Each row has a hidden stage along a path, written after it and counted from one end. A new block has a new path.
[ -81  -52   13   32  -80  -90   29   74  261 -100  -32   74   56   12
  -78 -123   38  -86  148  115   25   36   24  -50  -11   32  195  -26
   24  -39   78  104  -50   13   73   33   78  -93  -39   86  -33  -46
   68   33   21]
12
[-105  102  -26  -58   69  -87   70 -177   65 -192   12  -88   28  -21
   80 -160   -7  -69 -126 -151  -12   41   15 -101  -20  123  158   64
   88 -226   58   45   56   62   97    3  -17   67   76   60  -23  -25
 -101  -79  150]
13
[-100 -120   63  112 -150   44   19  213  255  -92   56  139  -77   64
 -114  -84  169   -9  228  200   53   20   48  -47  -35   22  177  -20
  -26  -38   82  174  -17   11   79  -22   73  -85  -49  112  -10  -64
  127   25  -11]
10
[  58  -31 -111  -86  126 -104  -48  -17 -112  180 -213  -22  121   18
   52    5  -30   74  160  -63  -55 -144  -29  204 -173  -96  -63   98
   46  -57 -151  139 -108 -111   72  204  114 -176   64   22  -49  155
 -127  136  -72]
2
[ -98 -162  213  213 -154  164   71  255  139 -141  196  163 -224   83
 -112 -115  184    6  194  172   92   73  -25 -127   20  130  235    5
  -93  -66  105  113   -2  105   49 -162   13   94  -22   91   16 -107
  109  -48  -53]
9
[  93   -6   -7  -98  270  -70    2 -111 -235   91 -192    8   56  -43
  147 -100  -83  -49   84 -238  -19  -58 -111  119  -90   78  -46  107
   49  -71 -135   51 -190   37   51   43   29   45  127   17  -89  129
 -154  110  -66]
2
[-105 -183  133  224 -286   55   51  295  267  -70  163   99  -97  112
 -203  -34  164   52  225  313   37   31    9  -61  -12  -25  277  -20
  -78  -18  118  125   45   -2   58  -34  105  -86  -90   68   74  -98
  128  -41  -23]
9
[  -4 -166   58  103  -11  213   35  321   26  -15    4  251 -128   84
  -66  -55  178   80  397  104   50  -30   23   39 -120   17   76   27
  -73  -33    8  232 -135   -7   49  -54   65  -78   21  157  -95   43
   80  142 -117]
6
[  43  -28   78    8  125 -150    5 -149 -191   96  -57 -122   25   -3
   88  -43 -105  -28  -94 -147  -37   -3 -168   69  -41   53   41  106
   50  -29  -97  -18  -71   63   59   28   33  114   87  -84   69   74
 -170  -67  -18]
2
[  96   59 -146 -194  395 -112  -38 -252 -310  141 -281 -103  150  -51
  260    1  -89    7   24 -384 -112 -122  -65  218 -167  -32 -176  141
  149  -82 -160  120 -203   -3   97  114   67  -12  191   -5  -18  203
 -231  114   47]
0
[-124  -84   -4   71 -229 -228  -63  146  423   45  -79   81   92   21
 -230  -66  -20  -44  188  304   48   16   61   24  -20  -84  149  -79
   35   81   43  103  -31  -56  118  208  156 -216 -112   34   18  -22
  107   36 -108]
12
[  52   56 -102 -117  190  -59 -125 -109 -115  120 -155  -47  113  -53
  138    9 -103  -15   39 -134   44 -135  -80  249  -52  -26  -51   68
   61  -82  -89   19 -139   89   50  167   66  -64  125   36  -14   87
 -182  102  -51]
17
[-125  275 -239  -71  131   83  345 -305 -294 -345  173 -335  186   59
   99  -82 -152  372 -231 -579 -292   24  226 -205 -213  -68  248  232
  213 -647  180 -108  373 -113  161  167   75    8  327   88   57  154
 -445 -162  332]
15
[-122 -150  179  241 -227  173   83  247  116 -129  261   72 -227  124
 -127  -46  215  111  128  196   45   45   -1 -117  -27   50  251   36
  -84 -116  109  127  108   46   67 -122   34   54  -15   72   87  -97
   69 -109    7]
8
[ -17  142 -158 -176  238  -82  -49 -224  -87   -4 -148  -94  116  -62
  180  -52  -86  -27  -57 -250    0  -86  -13  141  -87   17  -38   87
  125 -178  -55   62  -81   59   91  138   23  -28  149   64  -44   92
 -197   56   67]
16
[-134  114  299  208 -218 -229   -9 -445 -202  -17  487 -631 -183   22
  112   28 -160   -5 -849  -28   51   42 -406  -60  199  167  358  173
  -15 -268   18 -353  416  304   26  -66 -123  468   54 -286  443 -207
 -380 -618  210]
17
[ -53 -208  124  181 -258   92   10  420  278   14   48  245  -80   77
 -238 -104  138   40  456  376  111  -48   20   22  -20    7  243  -40
 -149  -27   52  124  -61  -38   15   56  124 -200 -120  139  -96  -72
  162  145 -213]
9
[  24   95  -27  -76  266   53  -58 -245 -306  -15   22 -155  -30  -30
  270   20  -35    4 -206 -327   18  -49 -125  131  -25   64  -47  140
  102 -165  -50  -12  -42  214   72  -31  -31  192  233   -3  108   49
 -258  -78  108]
18
[-253  138  137  116 -235 -225   49 -381   79 -178  380 -492 -158   59
   63  -50   41   -2 -685    4  -15   76 -141 -200   68  127  309  132
   65 -298   74  -77  446  125  118  -49 -105  284    4 -145  319 -188
 -200 -523  335]
13
[ -93 -204  137  250 -292  131   66  352  206  -53  193  117 -129  136
 -216  -10  186  125  278  312   30   13   12  -51  -43  -47  268   -2
 -100  -41  115  139   56  -26   53  -35  117  -92  -73   82   75  -80
  113  -27  -52]
8
[  67  -99 -188 -144  200  115 -109  257   17  162 -348  321   35   31
   32  -32  163   56  559   31   40 -193  112  270 -258  -89 -203   34
    1    9 -168  391 -299 -147   78  172  109 -326   49  218 -266  193
   68  397 -197]
4
[   8  -32 -388   22 -106  -86  -19   18  -16  141  -36 -311  398  159
  -40  436  -32  398   52   -8 -314 -142  133  304 -282 -607   26   76
  232  -11   85  154  117 -235  167  355  367 -427  135  -25  389  202
 -217  -31  302]
18
[ -11   22  239  112   46 -287   29 -392 -302   95  157 -423  -54  -20
  127   -7 -231  -35 -521 -223  -63   83 -329  -17   84  130  145  148
   74  -69  -60 -223   97  201   68  -49  -28  388  105 -269  314  -10
 -316 -377   84]
0
[ -16   89  -29  -78  189 -124  -46 -245  -85  -18  -55 -130   63  -62
  164  -32 -122  -90 -180 -208   16   13 -120   88    5   70   26   61
  115  -67  -11   -8  -93  170   86   21   -3  129  128  -19   73   42
 -181  -70   88]
16
[-103 -168  209  212 -189  126   38  219  172 -122  212  103 -224   95
  -81  -77  227  -24  119  228   95   61  -66 -102   28  114  244    8
  -92  -35   95  145   17  110   35 -189    0   90  -58   69   65 -139
  125  -89   19]
9
[ -42  122  -10 -116  202 -149  -26 -268  -24  -74  -77  -98   46  -84
  176 -137 -109 -170 -177 -215   51   24 -108   19   24  160   58   56
   96 -118  -18   -4  -97  175   73    1  -47  143  101   14  -18   11
 -148  -55   81]
15
[-148  -29   58   95 -174  -62   38   32  225 -118  124  -49  -52   60
  -76  -88  104    0  -24  140   19   32   14  -98   -9   37  226   20
    7 -129   84   90  126   15   87    7   39  -19  -38   39   71  -94
   23 -118   90]
11
[ 104  -33  -69  -67  172    8 -182   -6 -174  192 -137   10   78  -22
  120   66  -55   28  108  -81   74 -152  -98  316  -37  -79 -115   70
   46   -6 -122   12 -166  118   48  155   97  -72  148   20   36   84
 -155  131 -123]
19
[-102 -113   73  120 -175   38   29  210  247  -87   76  107  -69   68
 -123  -91  159    4  211  217   53    2   31  -51  -26   24  213   -7
  -48  -76   78  145   16   -5   59   -9   76  -95  -62  106   -9  -85
  105   19  -10]
10
[ -17  -60 -116   67  -91 -307   -7  -45  -10  250 -112 -211  236   75
 -154  182 -204  246    0   -8 -212  -25   30  156 -187 -336  -12   56
  177   89  -40   27   39 -180  181  353  274 -206   68 -146  265  214
 -190  -76  -36]
1
[  13  133  340 -130  480    5 -249 -338 -356   53  -50  138 -423 -239
  326 -388 -184 -361 -293 -397  437   46 -319   58  250  629 -231   95
  -27  -99 -241 -204 -275  599   33 -164 -315  647  251  -37 -177  -52
 -204  -42 -418]
18
[  26    1  -84  -40  122  -93   30 -107 -188   95  -97 -128   92   40
   71   22  -53  129   -3 -187 -124  -69  -19  108 -169  -89  -21  128
   96 -112  -91   86   -5  -80  109  146   96  -52  128  -22   56  155
 -197   -1   29]
2
[  52  -22  -54  -91  184 -120  -68  -72 -127  167 -212   -5   60  -14
   92  -28  -44    2   97 -116  -20  -93  -63  177 -132  -14 -103   89
   63  -12 -163  130 -154  -28   82  137   65  -63   84    2  -48  144
 -114  105  -85]
2
[ -99 -132   44  126 -237   92   -8  269  242  -19   96   89 -106  102
 -117  -40  249   68  252  322   69  -99   26   31  -73  -24  202   18
 -107 -124   29  207   73  -66   33   36   77 -184  -98  126  -22  -93
  111   45  -15]
9
[-116  207 -151  -84  163   13  221 -324 -157 -319  110 -271  103   26
  178  -80  -37  125 -277 -447 -191   60   99 -164 -125   27  185  163
  196 -417  139   11  209    9  140   -5    2  108  236   62   79   63
 -280 -177  377]
14
[ -90   84  -26  -62   47 -212  -23 -217  116  -70  -40 -145   81  -34
   84  -81  -67 -134 -184  -67    7   29  -74   -2    5   70  121   31
  101  -80   20   31   -7   99   92   45    7   51   31   -6   53  -22
  -94 -101  138]
14
[   4 -174   20   83  -97   81  -41  341   99  133  -76  218  -53   73
 -145  -21  109   93  425  242   70 -105    9  142 -132  -61   52   10
  -91   14  -70  207 -130  -88   43  120  113 -214  -42  114 -103   66
   74  186 -226]
5
[ -19  105  -46  -59  167  -61  -17 -235 -175  -18   10 -188   53  -31
  161    1 -121   16 -205 -255  -15  -13  -92   90  -27   22   37  102
  118 -156   -5  -45   -8  143   86   59   11  121  177  -23  111   57
 -248  -99  100]
17
[ -65  154 -144 -131   91 -143    6 -225   -3  -37  -64 -189  143  -30
  109  -68  -87   10 -127 -154  -37  -87   -4   70  -83   -4   90   96
   97 -258  -18   21   66  -10   87  184   35  -75   86   46  -16   47
 -204  -21  122]
15
[  13 -207  167  141   -7  105   -7  303   63   33  -31  294 -147   40
 -107  -93   72  -48  356  144  113   56  -67   29  -26   95   70  -23
  -69  128   -2  159 -250   90   48  -95   53   33   -3   84  -76   29
  113  111 -223]
5
[  34 -149   32   64  -38   23  -27  247   36  133  -99  165  -14   51
 -102  -33   43   51  342  160   46  -77  -33  134 -111  -33   54   24
  -67   24  -80  156 -148  -62   40  101  106 -155  -19   78  -91   79
   26  156 -195]
4
[ -26 -111    3  113 -115  150   60  214  -34   16   92   15  -79  130
  -52   34  177  187  201  123  -31 -104   -3   69 -156  -78  147  103
  -70 -159  -17  184   72 -100   44   39   77 -128   14   97    9   31
  -39   24   10]
5

Each row has a hidden stage along a path, written after it and counted from one end. A new block has a new path.
[ -50  -62   12   23  -83   15  -81 -127  -87 -137   79  141  196 -104
   41  -22  -69 -209 -107  -34  131   59   89  124   10   38   16  -98
  -47  105  -70  -10 -105   14  -99 -134    2  -91  -66   37   63 -179
 -131   -5   28]
10
[ 127   92   89  182 -124  126   64  -16 -172  -75  249  267  102 -157
  -51  -65   62 -106  151  380   51    8 -145  -34  263  158  162 -154
  -14  171  216  379  293  172 -310 -391 -143  -45   11  133 -164  -70
  -29  -93   36]
4
[  31 -106 -189 -203   -3  -47  -70 -150 -220 -137   74  231    8   93
   78  -11   56  106  -85  -68  -81   73 -184    2   84    2    5   77
  143   72   70  172 -100  128 -151 -125  214   42   82   58  -65  -99
  150  -63  115]
10
[ 181  -88  -12  129  -44  163   -3 -265 -185  -19  123  379   27  -95
   24 -126  145  212  -80  150   30 -104 -183   97  135   95  142  119
   52  289  190  582  123  155 -201 -228  262  -39   11   -5  -16  -20
   16   11  -26]
3
[ -37  173 -196 -300  339   35  198  259   42   -6   78  165  -67  193
  -21  181   41 -231 -115  -96 -223  273 -171 -110 -188   95 -117  -65
  -98 -210   43 -218   67 -235   21   72 -419  151  -20   17  -35  106
   85  122  178]
13
[ -81   74  -86 -100   74 -145  205   49   40    2  293  221  -52  139
   88   87  294 -205  144  103 -113   10  -51   12  258  -63 -159 -257
   24 -247  232  127  172    2 -262 -184 -235  121    0  199  -30  235
  366 -147  322]
10
[ 350  166  -62   48  329   79 -140  152  227   72 -490 -144   -3   92
 -116   94  -91    9 -161 -277   38  142  -68  123 -419  224   49   35
   -3  136 -183 -396   10 -383  376   31 -417    3   46 -266  164  -98
 -243  153 -105]
17
[  59   64 -171 -274  141  -83    6  -68  -18  -53  -41  219   -9  126
  115  164   57 -101 -351 -300  -20  152  -56   96 -192   68 -173  -26
   -6   83  -15  -51 -116 -190   62  150   83  122  -97 -189  125   58
  -25  141   93]
12
[  16  195 -200 -215  429  -51  -70  111   97  113  -93  -23  -80  234
  -81  150    4  -84    1  -19 -228  194 -295    2 -134  -65  -38  -32
   28 -164   83 -256    0 -103  136  -25 -336   88  217   -9   15  114
  314   48  206]
14
[ -24 -306  -67   51 -153  -86 -214 -244 -213 -116  233  159   51   54
   94 -180  257  174  284  205  -34 -139 -168  148  440 -143  150  101
  297  -28  139  346  -42  432 -390 -417  192 -109  214  338  -80 -108
  366 -431  172]
7
[-203 -235   45  316  128  271   42 -252   -7  -49  -98  165  190 -234
 -157 -196 -187  125 -196   36   85  -86   -2  214  -30  -24  171  188
 -233  147 -180  339  -95  -48  -26 -138   64 -176  -31  -10  -25 -323
 -135  100 -197]
9
[ 266   95  -25  -12   46  -73 -229  111  211   53 -105 -155  112  129
   77   76  105 -375  131 -248  131   79  269  153 -274   98  -65 -252
  113 -140  -83 -716  -95 -227  180  -88 -514 -100   12   72  406   70
  -94    0  189]
16
[ 167  476  -86  -75  497   -9  201  358  338  182 -213  -47 -118  177
 -143  302   24 -288  -82  -69 -134  232 -176  -31 -278  155 -159 -278
 -180 -128   68 -350  276 -479  251   66 -723  202    0 -218   34  249
   43  214  124]
16
[ 260    5  -26   92 -108  239  193  -53 -237  -99  149  434   23 -117
   -5  -87  105  120  -77  137   24   -3 -140  -88   68  285  134   26
  -19  281  172  505  246   33 -231 -232   64   24  -98   -2 -115  -81
 -179   95  -59]
4
[ 197  133   85   52 -108 -142 -112 -225 -130  -67  120  315    2  -60
  110   96  226   22 -160  207  118  -43 -300  212  327   78  -12  -84
  110  437  259  644  236  188 -285 -179  329  100  -23 -207 -101   90
   46 -192   21]
4
[ 230  276 -125 -108  381   57  -49  316  169   73 -252 -126  -37  172
 -141  159  -71 -174   20  -92 -115  255 -184  -52 -320  176   25  -84
  -10  -83  -44 -493   98 -284  243  -38 -637   60  113  -75   36    2
  -44  107   70]
16
[  24  -88   28  165  191  349   86  -99  -60   25  118  362   42 -111
  -84 -114   49  111 -160  181  -41  -30 -220  101  -60  126  183  250
 -128  180   75  473  144   13 -119 -101  -38  -72  -43   -9  -23  -60
 -120   96 -121]
2
[-108 -358  120  406 -125  132 -129 -393  -34  -58   46  159  218 -220
    3 -261   65  117    5   77  205 -259  129  350  200  -87  169  118
  -16  149  -92  392 -113  157 -194 -289  203 -251   -6  133  114 -239
  -28 -155  -94]
7
[  59   61  118  242  -34   71   62 -136  -43   19  231  276   59 -129
  -18  -53  180  -54   89  344   54  -99 -132  125  299   32   89 -136
  -30  145  245  507  287  142 -279 -319  -37  -28    8   73  -60   71
  107 -110   62]
4
[ -29   69 -112  -68  502  147 -120  209  160   67 -229 -125   26  130
 -171   65 -148 -104  -66  -83 -159  222 -215   70 -344   31   91  147
  -84 -149 -178 -429  -77 -218  243   30 -536  -43  143  -16   53 -117
  -10   69   -3]
15
[ 227  221  -26  -84   62   79  -87  -70 -234  -40  161  335  -16  -22
  -38   72   34   24  -86  318  -58  118 -472  -46  124  154  128   17
   65  362  309  466  261  203 -194 -201   97   81   99 -106 -184   29
   20    6   27]
2
[ 171   81  -28  140  -35  233  410  103 -147  -75  167  395  -17  -99
  -77  -61  109   58   41  211  -54    8 -142 -187  150  285   95 -103
 -121  104  195  489  384  -63 -271 -290 -200   88 -106   72 -243  -44
  -79   82  -15]
6
[  79   25  118  264  -44    4   89 -246   27   68  205  328   22 -110
   54  -35  300   -6    4  234  102 -193  -56  228  303   -5   -4 -152
  -22  158  272  595  260   81 -266 -249   94    2  -59   -6   50  187
  153  -87   85]
4
[  55 -194 -261 -294  137  -23 -153 -177 -101  -54  -58  177   -4  201
  141    4   94  114 -230 -373  -86   76  -49  118 -218  -22  -56  199
  151  -12  -68 -127 -314  -41   78   87  214    4   47  -13  213  -30
   95   63  117]
13
[ 354  -33 -333 -406  118 -189 -160  -44  -24   14 -111  119 -156  396
  230  130  331  130 -103 -464 -118   75  -91   62 -206   61 -168   58
  334  -57   76 -277 -177 -116  108   81   77  141   88  -53  268  205
  213    0  255]
15
[  67  -88  131  399 -125  235   77 -240  -86  -41   60  261  183 -286
  -84 -190  -31   43  -16  196  187 -143   56  130  139  112  178  -52
 -138  259   44  466  136   51 -171 -326   60 -153  -65   31  -13 -191
 -166   54 -127]
5
[-106 -529  -70   40 -151   36 -250 -306 -174 -180  133  170  153    9
  158 -245  182  156   18 -129   71 -146   84  279  131  -97  130  294
  214  -18 -144  144 -321  255 -246 -195  280 -214   41  275  137 -257
   51 -298   26]
9
[ -84 -177  -30  -18   -8   28   35 -114   -8 -123   61  229  117  -25
  112  -11   98 -112 -242 -211   94    5  130  199  -68   56  -74   38
  -58   32 -130   68 -128 -121  -97   25   47  -36 -184  -12  141  -89
 -158   -2    5]
10
[  95 -150 -205 -314  -86 -132 -232 -215 -263 -190   28  217   44  122
  184   33   69   70 -215 -244    3  107 -119   90   -4   24  -41  114
  231  172   -6   54 -249  131 -104  -20  382   32   35  -31   56 -123
   36  -76  104]
11
[ -32 -287   34  172 -109   42  121 -247   60  -92   52  310  105  -83
  168  -82  265   24 -260 -256  193 -193  249  330   29   61  -99   44
  -62   99 -113  326  -73 -155 -165    4  176  -48 -274  -40  209  -34
 -162  -32  -51]
8
[ -22 -299 -316 -449   49 -206 -227  -96 -182  -99  244  175  -77  380
  267   -4  372   72  112 -198 -226   58 -145   86  100 -164  -74  184
  404 -288   97 -135 -276  249 -214  -81  141   27  185  315  129   95
  461 -318  366]
12
[ 237  218 -128  -62  445   89  -68  228  187   89 -388 -113  -56  152
 -162  137 -104  -13 -118 -167 -104  218 -230   26 -378  175   40   53
  -37   25 -112 -370   52 -329  324   31 -491   56  112 -199   42  -50
  -92  150  -35]
16
[  57   11   44  234   37  194  327  -40  -16  -50   38  361   17 -154
  -66  -39  101   99 -166  105   43  -69 -104   51  119  195   41  -10
 -188  201   68  590  283 -135 -198 -153  -37   61 -168  -99 -157  -55
 -136   68 -120]
6
[ 234  272 -108 -230  352 -197 -287  196  159   32 -298 -161  -82  257
  -13  273   55 -131 -112 -154  -72  242 -321  142 -196   85  -64  -24
  157   72  -36 -385   18 -166  201   55 -344  123  156 -233   40   63
   49 -113   87]
16
[-110   -6   88  282  605  266  -80  114  475  154 -487 -197  122  -49
 -234   29 -198 -125 -327 -250   62   71   38  387 -543   51   70  211
 -322  -32 -438 -388 -121 -521  443  204 -582 -152  -64 -256  264 -160
 -329  201 -257]
16
[  81  -20  114  262 -232  -16  -24 -192  -94  -60  214  202  133 -155
   36  -97  165  -98  175  265  161 -140   29  130  361   27   78 -225
   47  140  186  371  178  191 -318 -412   17  -86    5  152  -21  -31
   79 -182   89]
6
[ -30  185 -184 -222  232  -63  194   42  -35    3   86  242  -84  132
  -16  149   66  -66 -102   19 -186  149 -246  -79   49    1 -126 -134
  -50  -70  184  148  124  -83  -77  -47 -104  189   37  -28 -122  140
  270   81  197]
11
[-156  -73  -91  -30  208  182   84  -17  -29  -58    1  167  107  -35
  -84  -36 -152  -86 -177  -61  -59  124  -35   35 -164   31   47   80
 -173  -38 -113  -22 -101 -127   17  -20 -146  -52  -31   36    2 -177
  -76  145  -10]
11
[ 118 -107   51  186 -197  -18   43 -195  -85  -42  266  301   39  -48
  125  -95  355   20  139  180   94 -182    1  158  358   35   32 -114
  114   85  229  476  185  173 -356 -332   90  -29  -30  158   26   88
  140 -225  126]
5
[ -84 -101 -151 -230  350  -84 -437  -13   27  -11 -114 -130   35  223
    8   64  -14  -43  -47 -108 -138  175 -268  225 -150 -149   65  248
  180 -104 -140 -366 -294   88  106   16 -138  -79  252   45  105 -106
  191 -201  109]
14
[ -23  189 -206 -241  407  179  253  229   11   10  -53  188  -43  110
 -134  132 -138 -116 -216 -100 -229  290 -214 -169 -308  151  -41   10
 -205 -108  -12 -151   61 -295  125   88 -375  133  -22  -68  -86  -13
  -24  302   56]
13
[ 103  -85 -131  -23  450  235   56  202  264   66 -326   -3  -23  149
  -64   31   26   16 -259 -422  -72  112   30  153 -546  188    0  250
 -109 -126 -302 -409 -113 -492  314  209 -481  -22  -95 -129  246  -63
 -254  195 -107]
16
[ 203  100  118  275  210 -129 -468  -90  363  162 -410 -365  142   19
  -59   35  -20 -204   89 -122  219  -35  131  439 -179  -70   43 -161
   96   53 -154 -517 -112 -169  326 -144 -383 -185  164 -110  383  -18
  -10 -103   39]
17
[ -67 -311  134  365  127  497  135 -154   15  -39   34  374  172 -257
  -65 -229    9  102 -329   -1  119 -125   66  261 -205  189  213  369
 -266  212 -193  451   13 -151  -77   -7  -22 -206 -248  -46  125 -229
 -460  151 -316]
3
[-125 -150   58  280   43  242  142 -117  -13  -75   15  207  160 -204
 -113 -150  -88   11 -107   72   86  -61   37  125   24   72  125   53
 -208   94 -103  299   33  -74 -118 -178  -87 -120  -96   47  -52 -246
 -162   62 -133]
8
[-311 -209  -51   88  385  174 -367 -220   60   55 -158 -127  219  -49
 -173 -134 -313  -37  -79   -4  -42   76  -86  275 -221 -247  206  261
  -99  -83 -252 -268 -387   61  209  -71 -106 -278  243  104  160 -300
   97   34  -37]
13
[-172 -208   89  -19 -251 -292 -366 -160   -9 -139  370   -2  231   43
  264  -15  284 -468  241   54  182  -47  239  352  312 -204  -70 -223
  239 -184    8 -238 -194  291 -337 -262  -79 -178   27  354  251   14
  181 -486  314]
10
